Below are the code and all the weights of a small trained network. Each question names an input and a class and asks about switching units off, where a switched-off unit gives its printed mean instead of its output.

import numpy as np


def w(rows, s, z=0):
    codes = np.array(rows[::2]) - 128.0
    scale = np.full(codes.shape[1], s)
    scale[-1] = z or s
    return codes * scale


def f(y):
    return np.maximum(y, 0)


def log_softmax(a):
    a = a - a.max(-1, keepdims=True)
    return a - np.log(np.exp(a).sum(-1, keepdims=True))


def net(x, mask):
    res = np.array(x, float).reshape(1, 7) / 4 @ E
    y = f(res @ A[0][:, :-1].T + A[0][:, -1])
    res = res + np.where(mask, y, B[0][:, -1]) @ B[0][:, :-1]
    return log_softmax(res[-1] @ U[:, :-1].T + U[:, -1])


A, B = {}, {}
E = w([
[89,152,90,171,140],'x0',
[251,153,158,97,110],'x1',
[10,125,74,95,124],'x2',
[134,204,117,163,77],'x3',
[96,255,132,185,146],'x4',
[75,111,196,185,76],'x5',
[179,131,252,48,200],'x6',
],0.0098)
A[0] = w([
[78,71,181,189,136,61],'N0',
[49,144,96,101,107,171],'N1',
[155,3,106,68,135,139],'N2',
[142,124,141,142,126,47],'N3',
[83,164,119,87,196,2],'N4',
[61,103,106,151,107,78],'N5',
[152,37,148,130,144,134],'N6',
[143,139,121,87,91,84],'N7',
[103,180,41,129,171,60],'N8',
[154,25,122,25,116,168],'N9',
[53,86,146,153,111,93],'N10',
[163,134,61,192,14,179],'N11',
[186,164,191,80,139,135],'N12',
[126,126,154,108,140,107],'N13',
],0.012,0.0064)
B[0] = w([
[135,118,168,196,141,176],'N0',
[171,172,110,81,126,226],'N1',
[63,67,167,205,202,234],'N2',
[126,132,119,137,120,132],'N3',
[158,184,91,195,106,159],'N4',
[178,177,149,123,115,199],'N5',
[105,138,122,186,154,193],'N6',
[132,119,122,168,127,141],'N7',
[103,190,58,184,119,197],'N8',
[79,110,177,146,192,245],'N9',
[173,106,177,123,98,197],'N10',
[145,201,95,250,92,252],'N11',
[158,141,185,79,153,221],'N12',
[146,143,128,118,130,151],'N13',
],0.012,0.013)
U = w([
[1,45,159,152,203,157],'0',
[103,17,97,29,73,1],'1',
[246,143,180,146,142,114],'2',
[181,118,232,23,176,221],'3',
[104,155,3,139,114,103],'4',
],0.0095,0.0059)

Each question gives the input, the list of numbers given to net, and the class t.
The units are the neurons (one row each of A and B). Each row of codes is followed by its name. A weight is (code - 128) times the scale printed after its matrix; where a second scale follows, it is the last column's (A, B and U).
mask holds one flag per neuron, in row order. A switched-off neuron (its flag False) gives its mean, the last column of its row in B, instead of its output. The means were averaged over made-up inputs and are rounded, as every weight is.
A unit's drop is (log p(t) with every unit on - log p(t) with that unit switched off) / (log p(t) with every unit on - log p(t) with every unit switched off).
The circuit of an input: a set's keep is (log p(t) with only the set's units on - log p(t) with every unit switched off) / (log p(t) with every unit on - log p(t) with every unit switched off). Starting from the 12 units with the biggest drops (on a tie, the unit counted first), units are removed one at a time, each time the one whose removal leaves the highest keep (on an exact tie, the one counted first), for as long as the keep stays at least 0.8.
circuit, biggest first: the units of the circuit, biggest drop first
most important unit: the unit with the biggest drop
top k neurons: the k neurons with the biggest drops, biggest first
drop of u: that unit's drop, to one decimal
input [-5,1,2,-3,-1,3,-7], class 2: circuit, biggest first -> (N8; N5)
input [8,-3,8,2,-1,1,8], class 2: most important unit -> N4
input [-1,-4,6,-8,-1,5,-6], class 2: circuit, biggest first -> (N5; N10)
input [-8,5,-2,-4,0,0,2], class 0: circuit, biggest first -> (N2; N9)
input [0,-7,4,6,7,6,-1], class 4: top 2 neurons -> (N8; N12)
input [1,-2,5,0,6,8,-7], class 2: top 3 neurons -> (N10; N5; N0)
input [8,-8,4,0,-1,3,1], class 2: circuit, biggest first -> (N10; N5)
input [5,4,8,-5,5,-1,7], class 3: top 3 neurons -> (N11; N12; N6)
input [0,-5,8,6,-1,4,-5], class 4: top 3 neurons -> (N8; N12; N11)
input [7,-6,2,5,1,7,-6], class 2: top 4 neurons -> (N10; N5; N0; N1)
input [-3,-4,-1,0,5,-5,8], class 3: top 2 neurons -> (N11; N12)
input [0,5,6,-1,-4,-6,-6], class 0: top 3 neurons -> (N2; N9; N4)
input [6,-1,8,-2,8,6,1], class 2: top 2 neurons -> (N10; N5)
input [1,7,6,2,7,-4,8], class 3: circuit, biggest first -> (N11)
input [-6,-2,1,4,0,1,-4], class 4: drop of N9 -> 0.1
input [2,4,-8,0,5,-4,6], class 3: drop of N8 -> 0.0
input [-6,1,-5,5,6,-6,5], class 3: drop of N12 -> 0.1
input [-7,-2,2,8,2,5,3], class 3: top 2 neurons -> (N11; N8)
